(in the rows, 128 means zero)
Rows near named flat spaces through zero (a row that begins with a name and a colon came from that space)
sc_lp: [129, 114, 137, 146, 115, 115, 127, 151, 144, 146, 129, 131, 115, 108, 140, 110, 108, 129, 143, 141]
ns_hr: [171, 134, 105, 73, 138, 151, 130, 120, 128, 129, 136, 108, 115, 145, 144, 106, 138, 117, 107, 119]
mr_gf: [149, 102, 134, 119, 150, 128, 142, 86, 154, 137, 156, 114, 95, 117, 150, 125, 132, 133, 87, 103]
mr_gf: [102, 105, 127, 87, 129, 138, 147, 164, 138, 153, 116, 113, 131, 111, 161, 200, 102, 75, 135, 150]
sc_lp: [88, 105, 93, 87, 154, 138, 142, 94, 181, 127, 108, 85, 120, 113, 141, 141, 132, 127, 101, 116]
sc_lp: [140, 155, 95, 172, 161, 131, 91, 85, 131, 119, 84, 124, 131, 127, 116, 110, 131, 150, 122, 106]
sc_lp: [96, 117, 133, 92, 116, 132, 144, 149, 132, 127, 139, 121, 138, 124, 137, 159, 126, 110, 131, 142]
jl_pf: [136, 142, 128, 132, 134, 137, 135, 140, 107, 132, 102, 138, 143, 152, 115, 151, 130, 109, 137, 137]
ls_lf: [148, 115, 129, 147, 140, 120, 119, 120, 121, 137, 116, 125, 115, 113, 126, 140, 118, 123, 131, 114]
tm_cm: [88, 118, 109, 86, 139, 169, 119, 87, 132, 106, 155, 103, 144, 120, 140, 143, 126, 133, 98, 103]
tm_cm: [165, 159, 102, 135, 141, 141, 77, 148, 118, 149, 106, 129, 122, 101, 180, 146, 93, 99, 138, 136]
ls_lf: [143, 125, 124, 139, 136, 160, 102, 111, 87, 123, 130, 128, 143, 127, 118, 137, 109, 125, 132, 103]
ns_hr: [146, 114, 96, 118, 111, 88, 86, 164, 115, 122, 83, 98, 115, 84, 104, 113, 119, 130, 186, 120]
ns_hr: [118, 140, 153, 175, 147, 119, 112, 95, 149, 136, 169, 151, 112, 96, 182, 161, 116, 134, 90, 123]
ls_lf: [137, 129, 122, 132, 143, 128, 120, 106, 113, 118, 117, 124, 129, 130, 114, 143, 137, 130, 123, 109]
ns_hr: [143, 110, 135, 116, 130, 93, 149, 131, 141, 131, 121, 119, 104, 125, 119, 133, 147, 125, 128, 127]
tm_cm: [136, 150, 111, 96, 133, 94, 135, 155, 151, 132, 100, 120, 114, 128, 148, 149, 150, 107, 132, 154]
jl_pf: [137, 116, 120, 110, 129, 85, 133, 136, 145, 125, 112, 110, 104, 111, 121, 132, 147, 128, 137, 126]
tm_cm: [131, 134, 134, 113, 139, 117, 135, 114, 140, 125, 148, 128, 114, 125, 152, 151, 143, 123, 102, 126]
mr_gf: [142, 137, 121, 126, 114, 145, 116, 151, 113, 133, 123, 132, 138, 136, 126, 102, 114, 125, 147, 137]
mr_gf: [154, 164, 102, 128, 138, 155, 87, 122, 112, 126, 122, 130, 136, 129, 152, 117, 116, 125, 125, 124]
mr_gf: [108, 122, 129, 120, 128, 137, 134, 127, 139, 131, 135, 124, 132, 123, 140, 139, 121, 123, 121, 132]
ls_lf: [127, 118, 144, 145, 126, 89, 149, 144, 149, 140, 117, 135, 110, 121, 126, 139, 136, 125, 135, 143]
tm_cm: [116, 114, 140, 123, 121, 120, 153, 137, 134, 130, 128, 129, 128, 136, 115, 134, 135, 125, 131, 135]
ns_hr: [128, 128, 130, 112, 119, 127, 143, 133, 144, 128, 142, 127, 123, 138, 132, 102, 137, 135, 121, 137]
tm_cm: [153, 135, 127, 123, 143, 110, 123, 116, 142, 133, 137, 126, 103, 115, 158, 141, 137, 122, 107, 124]
sc_lp: [178, 143, 149, 142, 126, 122, 110, 140, 99, 138, 156, 151, 113, 122, 156, 141, 120, 115, 125, 128]
tm_cm: [140, 130, 98, 138, 144, 150, 100, 117, 126, 136, 95, 113, 131, 118, 129, 117, 106, 126, 135, 115]
mr_gf: [128, 118, 127, 120, 136, 156, 127, 117, 128, 137, 141, 123, 129, 124, 146, 137, 110, 118, 114, 120]
mr_gf: [126, 115, 143, 112, 137, 183, 136, 107, 132, 147, 183, 131, 128, 126, 180, 145, 97, 110, 85, 121]
ls_lf: [120, 111, 122, 129, 151, 102, 152, 124, 162, 145, 91, 114, 109, 119, 131, 163, 134, 111, 122, 133]
sc_lp: [156, 108, 140, 151, 130, 138, 107, 119, 93, 133, 141, 131, 123, 111, 122, 136, 106, 126, 135, 102]
ls_lf: [111, 111, 119, 109, 140, 146, 136, 128, 121, 133, 108, 113, 140, 126, 124, 172, 116, 103, 130, 123]
sc_lp: [125, 161, 146, 168, 96, 86, 129, 179, 158, 141, 130, 163, 120, 126, 147, 84, 129, 143, 151, 179]
ls_lf: [96, 126, 152, 111, 87, 98, 148, 161, 166, 125, 179, 138, 117, 116, 153, 95, 138, 145, 128, 161]
mr_gf: [145, 119, 96, 122, 139, 172, 103, 114, 123, 137, 112, 106, 133, 122, 131, 98, 98, 128, 130, 109]
jl_pf: [140, 123, 135, 153, 131, 115, 105, 102, 149, 130, 163, 130, 101, 94, 158, 102, 120, 152, 109, 113]
jl_pf: [107, 128, 143, 123, 88, 126, 90, 179, 105, 129, 166, 138, 139, 82, 164, 148, 91, 115, 161, 146]
mr_gf: [123, 144, 128, 135, 140, 126, 119, 110, 126, 119, 132, 134, 131, 126, 139, 151, 136, 128, 114, 123]
sc_lp: [82, 109, 144, 120, 98, 134, 142, 159, 108, 118, 134, 132, 157, 130, 98, 143, 120, 124, 158, 140]
ns_hr: [126, 134, 111, 103, 95, 100, 117, 164, 155, 122, 131, 115, 116, 112, 132, 65, 135, 148, 153, 149]
ns_hr: [110, 164, 147, 149, 136, 129, 135, 120, 128, 124, 144, 159, 142, 145, 150, 164, 140, 122, 105, 145]
tm_cm: [167, 198, 125, 150, 156, 113, 101, 128, 122, 135, 118, 160, 121, 135, 182, 174, 140, 104, 106, 147]
ls_lf: [141, 117, 126, 190, 173, 135, 121, 76, 136, 145, 97, 129, 117, 119, 125, 147, 113, 132, 107, 99]
jl_pf: [152, 118, 145, 138, 137, 130, 135, 98, 127, 128, 160, 133, 111, 131, 132, 114, 135, 141, 101, 108]
ns_hr: [169, 133, 130, 93, 157, 137, 153, 104, 122, 132, 135, 125, 112, 156, 142, 161, 152, 103, 89, 116]
sc_lp: [138, 83, 154, 109, 111, 146, 158, 126, 92, 122, 157, 124, 133, 148, 84, 119, 129, 130, 133, 106]
ls_lf: [85, 126, 144, 155, 126, 159, 149, 128, 138, 139, 132, 146, 154, 144, 130, 136, 109, 126, 121, 145]
tm_cm: [95, 95, 100, 68, 107, 134, 130, 148, 145, 119, 121, 86, 132, 109, 115, 107, 122, 129, 149, 128]
ns_hr: [144, 97, 112, 117, 149, 145, 142, 103, 139, 140, 107, 102, 115, 132, 114, 116, 123, 126, 117, 106]
jl_pf: [102, 122, 136, 112, 100, 133, 153, 160, 126, 124, 128, 132, 148, 150, 103, 109, 132, 130, 149, 150]
jl_pf: [179, 139, 146, 143, 126, 80, 170, 169, 121, 145, 83, 149, 111, 171, 92, 125, 160, 112, 152, 156]
ls_lf: [99, 110, 166, 179, 120, 108, 146, 124, 159, 142, 157, 150, 116, 109, 142, 123, 117, 145, 118, 139]
sc_lp: [71, 117, 136, 123, 101, 123, 140, 155, 133, 120, 128, 129, 151, 123, 111, 135, 124, 131, 152, 147]
jl_pf: [125, 144, 126, 139, 118, 148, 92, 150, 120, 140, 143, 139, 137, 102, 171, 137, 90, 115, 138, 141]
jl_pf: [113, 130, 101, 136, 149, 115, 104, 98, 153, 119, 107, 108, 119, 100, 136, 132, 131, 142, 119, 112]
jl_pf: [80, 123, 101, 107, 122, 130, 106, 130, 144, 114, 117, 104, 141, 98, 133, 136, 119, 133, 140, 127]
ns_hr: [137, 79, 138, 125, 139, 164, 154, 103, 112, 140, 131, 114, 129, 142, 99, 129, 112, 122, 119, 99]
mr_gf: [112, 102, 138, 143, 139, 106, 143, 124, 109, 124, 93, 123, 134, 125, 85, 184, 136, 116, 146, 115]
tm_cm: [175, 147, 107, 144, 140, 113, 98, 151, 131, 152, 89, 127, 108, 110, 153, 125, 111, 110, 146, 138]
[90, 118, 111, 119, 116, 143, 128, 144, 142, 129, 109, 114, 146, 123, 119, 113, 112, 130, 147, 139] : mr_gf
[122, 167, 130, 151, 122, 111, 112, 143, 130, 122, 124, 150, 136, 129, 141, 127, 135, 133, 135, 150] : sc_lp
[139, 132, 116, 120, 115, 132, 118, 172, 103, 136, 92, 126, 142, 132, 114, 134, 113, 106, 168, 144] : mr_gf
[140, 139, 120, 125, 138, 136, 130, 137, 119, 136, 103, 130, 134, 141, 128, 146, 126, 109, 132, 135] : jl_pf
[112, 95, 100, 80, 121, 148, 110, 122, 140, 122, 139, 86, 123, 95, 138, 111, 109, 132, 130, 108] : tm_cm
[140, 115, 125, 119, 139, 121, 122, 103, 140, 126, 145, 115, 107, 110, 142, 125, 131, 135, 109, 109] : jl_pf
[142, 135, 140, 152, 133, 75, 123, 136, 103, 116, 100, 138, 122, 122, 99, 173, 153, 123, 150, 123] : jl_pf
[106, 141, 105, 122, 143, 132, 131, 103, 143, 112, 104, 117, 140, 143, 111, 121, 148, 142, 118, 123] : sc_lp
[122, 147, 111, 131, 139, 110, 141, 108, 177, 124, 115, 123, 115, 141, 131, 85, 155, 153, 108, 137] : sc_lp
[124, 101, 99, 129, 137, 133, 130, 125, 133, 133, 72, 99, 131, 127, 87, 111, 119, 130, 152, 115] : ns_hr
[166, 115, 128, 115, 134, 128, 142, 136, 145, 152, 128, 121, 102, 129, 147, 111, 121, 115, 119, 132] : sc_lp
[105, 120, 120, 101, 135, 148, 130, 108, 134, 120, 142, 114, 134, 123, 138, 145, 127, 125, 110, 117] : tm_cm
[120, 126, 115, 132, 154, 160, 112, 81, 108, 114, 124, 118, 144, 130, 117, 153, 125, 131, 109, 94] : ls_lf
[158, 125, 120, 148, 137, 142, 105, 118, 131, 144, 129, 125, 114, 113, 147, 102, 104, 132, 124, 117] : ls_lf
[137, 134, 128, 94, 141, 133, 128, 111, 124, 122, 153, 123, 120, 126, 157, 165, 139, 112, 99, 118] : sc_lp
[36, 96, 107, 70, 98, 118, 146, 139, 144, 88, 115, 89, 159, 121, 75, 126, 150, 147, 157, 130] : jl_pf
[145, 119, 135, 106, 119, 154, 131, 133, 95, 126, 148, 128, 137, 141, 120, 129, 122, 118, 130, 119] : ns_hr
[140, 115, 134, 93, 119, 141, 127, 143, 112, 133, 155, 122, 124, 118, 148, 147, 116, 107, 127, 126] : jl_pf
[96, 151, 120, 121, 127, 156, 115, 116, 147, 122, 154, 132, 143, 125, 164, 120, 120, 136, 106, 138] : mr_gf
[149, 126, 122, 66, 99, 157, 143, 144, 137, 126, 174, 117, 122, 151, 141, 54, 133, 138, 117, 137] : ns_hr
[125, 108, 167, 117, 106, 149, 163, 136, 142, 143, 196, 144, 120, 139, 155, 102, 117, 130, 103, 141] : mr_gf
[77, 137, 149, 126, 114, 125, 145, 145, 134, 122, 146, 145, 148, 131, 139, 167, 132, 119, 127, 153] : mr_gf
[122, 90, 136, 115, 140, 70, 164, 121, 165, 132, 111, 107, 92, 110, 115, 158, 156, 125, 122, 122] : mr_gf
[107, 108, 135, 104, 125, 108, 153, 152, 147, 140, 120, 119, 120, 116, 139, 169, 128, 103, 133, 145] : mr_gf
[151, 111, 122, 149, 130, 130, 120, 131, 90, 127, 89, 122, 137, 136, 76, 123, 121, 128, 160, 109] : mr_gf

Rows near named flat spaces through zero (a row that begins with a name and a colon came from that space)
jh_jb: [92, 91, 129, 143, 103, 121, 147, 106, 106, 103, 139, 161, 124, 106, 109, 101, 147, 125, 167, 176]
cz_mp: [131, 98, 126, 97, 108, 140, 150, 105, 121, 112, 121, 148, 106, 143, 90, 116, 152, 154, 148, 137]
jq_gm: [143, 98, 99, 114, 105, 131, 135, 116, 129, 116, 126, 137, 114, 127, 134, 99, 114, 162, 144, 145]
jh_jb: [99, 126, 112, 91, 151, 133, 177, 121, 112, 140, 116, 113, 133, 114, 139, 137, 132, 134, 161, 80]
qp_qz: [136, 138, 146, 132, 138, 137, 147, 129, 112, 139, 126, 130, 125, 142, 102, 124, 152, 118, 136, 123]
jh_jb: [98, 96, 118, 124, 123, 121, 178, 106, 104, 118, 119, 150, 127, 110, 113, 98, 144, 129, 176, 136]
cz_mp: [129, 129, 127, 137, 141, 118, 154, 140, 135, 148, 102, 140, 139, 125, 112, 110, 131, 115, 137, 122]
cz_mp: [156, 104, 119, 114, 117, 174, 136, 139, 127, 111, 119, 149, 103, 164, 94, 130, 156, 166, 120, 166]
jq_gm: [127, 145, 136, 118, 137, 150, 136, 155, 130, 149, 135, 134, 131, 123, 97, 134, 147, 138, 134, 133]
cz_mp: [128, 126, 118, 124, 128, 104, 141, 122, 140, 138, 114, 138, 137, 107, 120, 94, 116, 133, 142, 114]
qp_qz: [139, 131, 151, 141, 139, 133, 151, 130, 116, 140, 108, 132, 124, 161, 101, 135, 154, 100, 126, 124]
cz_mp: [116, 152, 148, 159, 191, 169, 118, 144, 127, 73, 106, 136, 141, 154, 134, 189, 170, 121, 58, 122]
qp_qz: [145, 130, 127, 125, 166, 144, 169, 145, 143, 130, 75, 155, 133, 148, 84, 117, 158, 138, 113, 110]
jh_jb: [97, 115, 118, 156, 122, 112, 129, 122, 113, 116, 141, 131, 140, 97, 160, 116, 114, 113, 147, 151]
jq_gm: [133, 127, 145, 136, 88, 92, 109, 108, 120, 153, 154, 114, 122, 124, 132, 109, 108, 98, 152, 134]
qp_qz: [142, 145, 125, 123, 132, 147, 128, 132, 102, 142, 153, 95, 122, 137, 155, 139, 121, 132, 137, 115]
jq_gm: [124, 149, 129, 164, 153, 127, 94, 138, 136, 102, 131, 121, 146, 119, 167, 146, 116, 119, 85, 130]
jh_jb: [140, 94, 87, 116, 114, 149, 137, 161, 146, 142, 104, 127, 119, 147, 153, 143, 103, 143, 126, 156]
jq_gm: [99, 127, 141, 117, 125, 131, 143, 116, 102, 131, 146, 117, 125, 124, 129, 147, 142, 112, 153, 121]
jq_gm: [121, 124, 128, 126, 102, 118, 124, 128, 115, 153, 153, 109, 124, 121, 145, 129, 111, 112, 155, 137]
qp_qz: [112, 148, 152, 133, 144, 132, 102, 94, 110, 76, 158, 128, 129, 116, 130, 138, 151, 139, 108, 115]
jh_jb: [120, 113, 120, 99, 118, 123, 132, 109, 133, 116, 125, 129, 120, 126, 127, 129, 126, 143, 135, 114]
qp_qz: [112, 144, 107, 105, 164, 137, 154, 151, 143, 140, 113, 132, 147, 96, 126, 125, 127, 154, 134, 96]
cz_mp: [110, 86, 112, 109, 111, 129, 149, 93, 116, 89, 121, 147, 114, 126, 125, 116, 138, 149, 148, 139]
jq_gm: [131, 113, 106, 92, 120, 143, 138, 120, 134, 114, 132, 143, 118, 113, 110, 107, 132, 180, 144, 130]
qp_qz: [141, 98, 76, 119, 123, 162, 160, 158, 123, 139, 116, 132, 121, 128, 149, 111, 112, 166, 153, 160]
cz_mp: [148, 129, 123, 106, 112, 119, 134, 118, 121, 157, 134, 103, 117, 139, 138, 120, 109, 127, 148, 104]
jh_jb: [115, 154, 123, 186, 175, 151, 143, 182, 118, 139, 119, 133, 159, 112, 149, 135, 134, 107, 117, 152]
jh_jb: [120, 140, 146, 148, 134, 133, 140, 136, 107, 140, 140, 131, 133, 125, 112, 123, 147, 109, 143, 141]
qp_qz: [118, 160, 114, 104, 164, 151, 145, 142, 117, 136, 145, 114, 141, 95, 137, 127, 131, 163, 142, 92]
jq_gm: [115, 129, 123, 164, 127, 134, 96, 114, 107, 81, 163, 127, 132, 107, 169, 125, 122, 137, 117, 160]
jq_gm: [118, 123, 134, 118, 157, 116, 150, 108, 138, 108, 82, 130, 132, 149, 127, 150, 140, 111, 105, 81]
cz_mp: [113, 128, 153, 122, 131, 145, 126, 121, 121, 108, 135, 139, 121, 141, 98, 154, 164, 126, 119, 136]
qp_qz: [109, 96, 136, 143, 101, 93, 123, 125, 155, 128, 102, 156, 131, 129, 109, 125, 123, 95, 126, 157]
jq_gm: [166, 86, 130, 147, 103, 70, 132, 64, 139, 98, 75, 144, 112, 169, 127, 81, 111, 103, 113, 114]
jh_jb: [112, 97, 124, 111, 95, 127, 152, 114, 107, 139, 139, 129, 113, 130, 119, 122, 132, 123, 173, 147]
qp_qz: [132, 108, 126, 132, 112, 107, 137, 141, 156, 152, 95, 147, 130, 136, 105, 117, 120, 109, 130, 142]
jh_jb: [140, 110, 110, 116, 121, 119, 133, 117, 141, 122, 108, 132, 122, 133, 134, 114, 114, 142, 126, 120]
cz_mp: [109, 146, 140, 166, 169, 131, 130, 155, 143, 114, 104, 154, 154, 115, 115, 136, 148, 111, 98, 137]
cz_mp: [107, 153, 141, 153, 163, 122, 118, 133, 130, 114, 122, 122, 149, 119, 149, 153, 132, 103, 100, 107]
[174, 128, 140, 121, 97, 121, 114, 125, 132, 160, 131, 114, 108, 165, 113, 120, 118, 118, 127, 130] : jh_jb
[73, 175, 147, 159, 179, 117, 159, 130, 80, 143, 155, 102, 164, 78, 160, 134, 138, 85, 162, 88] : jh_jb
[105, 110, 139, 147, 125, 114, 121, 116, 130, 105, 114, 133, 130, 140, 141, 155, 131, 94, 111, 139] : qp_qz
[132, 124, 138, 162, 123, 107, 121, 119, 119, 129, 120, 117, 129, 147, 154, 133, 116, 85, 119, 132] : jq_gm
[129, 144, 115, 96, 143, 150, 134, 165, 152, 156, 123, 127, 134, 116, 113, 141, 127, 155, 126, 114] : jq_gm
[106, 144, 135, 118, 144, 129, 140, 128, 126, 127, 138, 141, 140, 94, 102, 115, 146, 142, 143, 116] : qp_qz
[123, 108, 136, 136, 139, 150, 159, 105, 100, 87, 118, 156, 117, 144, 97, 117, 172, 140, 135, 145] : jq_gm
[123, 112, 127, 115, 106, 132, 131, 114, 110, 128, 143, 115, 113, 140, 140, 140, 126, 124, 145, 134] : cz_mp
[121, 103, 111, 147, 120, 149, 126, 139, 119, 106, 130, 137, 123, 134, 148, 138, 128, 134, 125, 173] : cz_mp
[149, 145, 142, 121, 128, 130, 121, 131, 129, 146, 131, 116, 123, 145, 116, 134, 131, 123, 121, 113] : jh_jb
[145, 116, 103, 168, 102, 99, 111, 139, 125, 156, 133, 102, 133, 127, 195, 111, 69, 96, 137, 152] : jh_jb
[166, 118, 124, 117, 65, 101, 84, 114, 156, 140, 161, 151, 113, 104, 89, 59, 104, 168, 145, 169] : qp_qz
[122, 120, 127, 140, 141, 124, 125, 103, 124, 85, 117, 136, 129, 130, 141, 128, 134, 132, 109, 122] : jq_gm
[107, 141, 137, 150, 116, 106, 103, 140, 134, 144, 153, 128, 144, 94, 136, 123, 112, 107, 136, 147] : cz_mp
[154, 126, 145, 122, 77, 116, 58, 114, 148, 124, 161, 115, 107, 148, 132, 144, 107, 128, 100, 152] : jh_jb
[118, 124, 156, 136, 117, 98, 116, 70, 113, 86, 141, 142, 123, 121, 110, 105, 146, 121, 130, 119] : jq_gm
[109, 126, 152, 144, 120, 101, 110, 115, 131, 126, 124, 118, 131, 140, 141, 159, 123, 79, 113, 122] : qp_qz
[123, 120, 112, 126, 121, 144, 126, 133, 118, 119, 146, 127, 125, 116, 143, 125, 123, 148, 139, 148] : jq_gm

Rows near named flat spaces through zero (a row that begins with a name and a colon came from that space)
sf_hb: [106, 129, 87, 127, 148, 132, 129, 143, 142, 97, 129, 171, 138, 116, 93, 123, 156, 129, 146, 86]
sf_hb: [113, 123, 61, 119, 98, 130, 84, 182, 150, 127, 137, 158, 132, 139, 117, 90, 151, 166, 125, 167]
sf_hb: [127, 123, 146, 128, 137, 125, 152, 107, 128, 131, 125, 123, 129, 120, 122, 157, 126, 97, 133, 115]
rh_dr: [132, 131, 126, 141, 137, 125, 141, 128, 143, 122, 117, 155, 106, 132, 109, 86, 143, 111, 139, 147]
ct_mt: [115, 116, 89, 105, 101, 123, 108, 159, 137, 140, 136, 125, 144, 129, 122, 161, 135, 139, 124, 140]
rh_dr: [157, 111, 117, 141, 126, 123, 101, 142, 118, 142, 116, 132, 128, 143, 157, 107, 126, 142, 124, 145]
ct_mt: [120, 121, 130, 128, 130, 124, 145, 94, 137, 120, 151, 135, 126, 115, 121, 159, 130, 106, 122, 109]
ct_mt: [167, 128, 180, 155, 162, 123, 141, 123, 87, 131, 108, 113, 123, 115, 127, 123, 112, 124, 153, 136]
tl_rc: [130, 100, 126, 148, 147, 134, 119, 136, 119, 132, 119, 145, 154, 116, 133, 133, 133, 108, 150, 134]
tl_rc: [121, 100, 137, 142, 124, 137, 117, 118, 125, 143, 139, 125, 153, 120, 153, 142, 120, 108, 130, 155]
sf_hb: [109, 158, 110, 127, 142, 143, 114, 138, 128, 91, 136, 144, 129, 127, 120, 84, 135, 173, 125, 85]
sf_hb: [127, 146, 149, 129, 138, 136, 132, 117, 118, 119, 124, 115, 127, 131, 139, 115, 117, 141, 122, 104]
ct_mt: [121, 122, 148, 139, 133, 140, 132, 104, 132, 133, 124, 125, 136, 134, 157, 117, 120, 108, 121, 125]
ct_mt: [148, 133, 137, 146, 132, 125, 125, 142, 126, 132, 111, 139, 106, 138, 124, 72, 132, 133, 137, 167]
tl_rc: [125, 99, 107, 124, 97, 124, 110, 113, 145, 149, 150, 127, 135, 138, 161, 152, 126, 116, 103, 152]
sf_hb: [141, 166, 157, 106, 124, 121, 145, 172, 110, 140, 88, 89, 109, 136, 95, 118, 119, 149, 144, 152]
tl_rc: [127, 145, 162, 143, 153, 139, 132, 107, 100, 103, 148, 118, 134, 105, 126, 125, 113, 150, 133, 102]
ct_mt: [90, 151, 131, 125, 102, 162, 96, 152, 144, 135, 118, 112, 143, 156, 170, 49, 117, 160, 108, 164]
ct_mt: [110, 111, 107, 115, 118, 124, 137, 103, 147, 127, 150, 136, 138, 121, 128, 180, 134, 103, 116, 100]
tl_rc: [95, 138, 177, 143, 109, 152, 138, 109, 140, 141, 144, 109, 130, 123, 139, 85, 112, 108, 124, 205]
ct_mt: [114, 128, 145, 133, 113, 141, 116, 133, 125, 138, 140, 112, 140, 125, 141, 113, 116, 136, 125, 171]
sf_hb: [129, 89, 72, 135, 112, 125, 92, 156, 146, 142, 129, 163, 144, 138, 142, 121, 148, 124, 129, 156]
rh_dr: [122, 93, 106, 133, 127, 126, 126, 128, 141, 140, 125, 148, 147, 125, 132, 155, 141, 91, 137, 134]
jj_rr: [124, 141, 131, 114, 138, 121, 162, 147, 140, 131, 89, 132, 116, 133, 88, 131, 143, 97, 150, 122]
rh_dr: [129, 128, 111, 105, 127, 113, 149, 134, 138, 130, 114, 129, 122, 129, 102, 171, 139, 109, 133, 100]
sf_hb: [137, 134, 95, 141, 149, 132, 97, 156, 117, 101, 125, 159, 130, 129, 124, 82, 141, 174, 136, 102]
tl_rc: [139, 105, 117, 111, 120, 119, 124, 150, 123, 157, 97, 110, 149, 139, 143, 180, 126, 108, 133, 120]
jj_rr: [118, 123, 123, 136, 143, 138, 125, 152, 126, 125, 110, 141, 146, 122, 116, 115, 137, 120, 152, 132]
tl_rc: [133, 153, 133, 118, 128, 122, 137, 130, 124, 117, 131, 120, 107, 128, 109, 120, 127, 149, 124, 118]
jj_rr: [124, 133, 125, 142, 156, 135, 131, 125, 124, 104, 125, 151, 131, 119, 116, 107, 137, 130, 141, 98]
jj_rr: [119, 127, 136, 138, 152, 141, 132, 118, 126, 117, 114, 137, 143, 127, 140, 118, 129, 116, 136, 93]
tl_rc: [105, 168, 177, 134, 140, 149, 145, 95, 121, 105, 143, 107, 121, 120, 132, 93, 109, 144, 118, 112]
rh_dr: [126, 106, 99, 131, 133, 116, 147, 125, 156, 130, 119, 168, 119, 127, 101, 138, 156, 81, 142, 131]
jj_rr: [123, 134, 136, 108, 97, 120, 147, 85, 153, 142, 144, 106, 105, 147, 150, 150, 118, 110, 89, 124]
jj_rr: [118, 106, 112, 134, 113, 129, 116, 86, 143, 125, 173, 140, 134, 124, 157, 148, 126, 122, 100, 120]
jj_rr: [112, 102, 126, 130, 122, 141, 116, 136, 132, 148, 118, 124, 163, 130, 154, 143, 125, 105, 133, 142]
jj_rr: [137, 143, 125, 137, 130, 125, 118, 112, 121, 105, 159, 137, 109, 122, 126, 103, 126, 164, 115, 120]
jj_rr: [166, 132, 129, 139, 150, 112, 121, 124, 95, 109, 142, 132, 114, 113, 116, 138, 124, 163, 133, 99]
tl_rc: [133, 139, 135, 147, 141, 126, 132, 144, 120, 112, 137, 148, 111, 109, 86, 90, 138, 140, 152, 166]
rh_dr: [123, 127, 111, 133, 131, 120, 145, 111, 150, 113, 143, 160, 107, 122, 100, 121, 147, 109, 130, 126]
rh_dr: [147, 90, 98, 144, 131, 121, 107, 132, 132, 139, 124, 156, 137, 135, 149, 129, 140, 114, 130, 135]
sf_hb: [96, 153, 118, 102, 104, 137, 130, 151, 148, 129, 123, 115, 128, 138, 114, 116, 131, 141, 121, 139]
ct_mt: [98, 163, 148, 115, 126, 149, 120, 134, 115, 111, 141, 98, 144, 121, 132, 117, 110, 170, 120, 110]
rh_dr: [147, 161, 137, 114, 112, 112, 139, 131, 129, 127, 130, 112, 83, 140, 108, 105, 124, 155, 114, 146]
rh_dr: [161, 115, 96, 136, 125, 109, 113, 125, 132, 125, 136, 153, 104, 139, 133, 117, 139, 141, 117, 125]
[137, 115, 117, 121, 130, 122, 126, 146, 125, 140, 106, 127, 138, 133, 128, 151, 132, 117, 137, 121] : tl_rc
[107, 118, 128, 114, 100, 120, 157, 129, 160, 152, 129, 128, 118, 126, 96, 154, 139, 76, 134, 185] : rh_dr
[120, 114, 129, 140, 117, 133, 129, 109, 149, 138, 136, 140, 124, 136, 145, 106, 131, 103, 119, 160] : ct_mt
[111, 92, 130, 134, 90, 136, 105, 134, 137, 165, 151, 115, 155, 123, 154, 146, 119, 108, 123, 214] : ct_mt
[136, 122, 96, 125, 124, 114, 132, 130, 149, 125, 125, 157, 107, 138, 112, 119, 148, 118, 126, 126] : ct_mt
[168, 151, 134, 118, 103, 106, 126, 151, 126, 148, 109, 108, 79, 156, 123, 91, 123, 156, 115, 177] : rh_dr
[126, 127, 155, 144, 115, 140, 112, 140, 119, 145, 132, 112, 134, 127, 143, 93, 114, 137, 131, 197] : ct_mt
[134, 147, 152, 122, 130, 125, 138, 135, 111, 127, 127, 105, 121, 120, 111, 135, 118, 142, 134, 134] : tl_rc
[111, 132, 101, 121, 103, 133, 112, 145, 153, 132, 133, 140, 122, 143, 130, 93, 138, 139, 116, 159] : ct_mt
[157, 138, 160, 132, 147, 118, 144, 135, 102, 132, 104, 110, 116, 124, 115, 134, 119, 128, 145, 126] : sf_hb
[99, 105, 136, 141, 137, 160, 107, 145, 127, 144, 101, 124, 183, 132, 170, 115, 122, 107, 142, 136] : jj_rr
[162, 123, 119, 138, 139, 106, 122, 163, 100, 122, 138, 141, 115, 101, 76, 140, 138, 152, 159, 160] : tl_rc
[121, 98, 112, 133, 137, 133, 116, 183, 119, 146, 97, 140, 168, 115, 109, 146, 141, 106, 171, 161] : jj_rr
[102, 143, 156, 141, 128, 138, 152, 70, 144, 106, 174, 136, 111, 111, 120, 111, 124, 114, 113, 133] : ct_mt
[150, 116, 127, 126, 144, 117, 132, 135, 111, 133, 109, 124, 135, 125, 126, 163, 128, 120, 140, 100] : ct_mt
[141, 119, 74, 135, 131, 114, 114, 131, 145, 107, 143, 178, 107, 131, 110, 105, 155, 142, 124, 113] : tl_rc
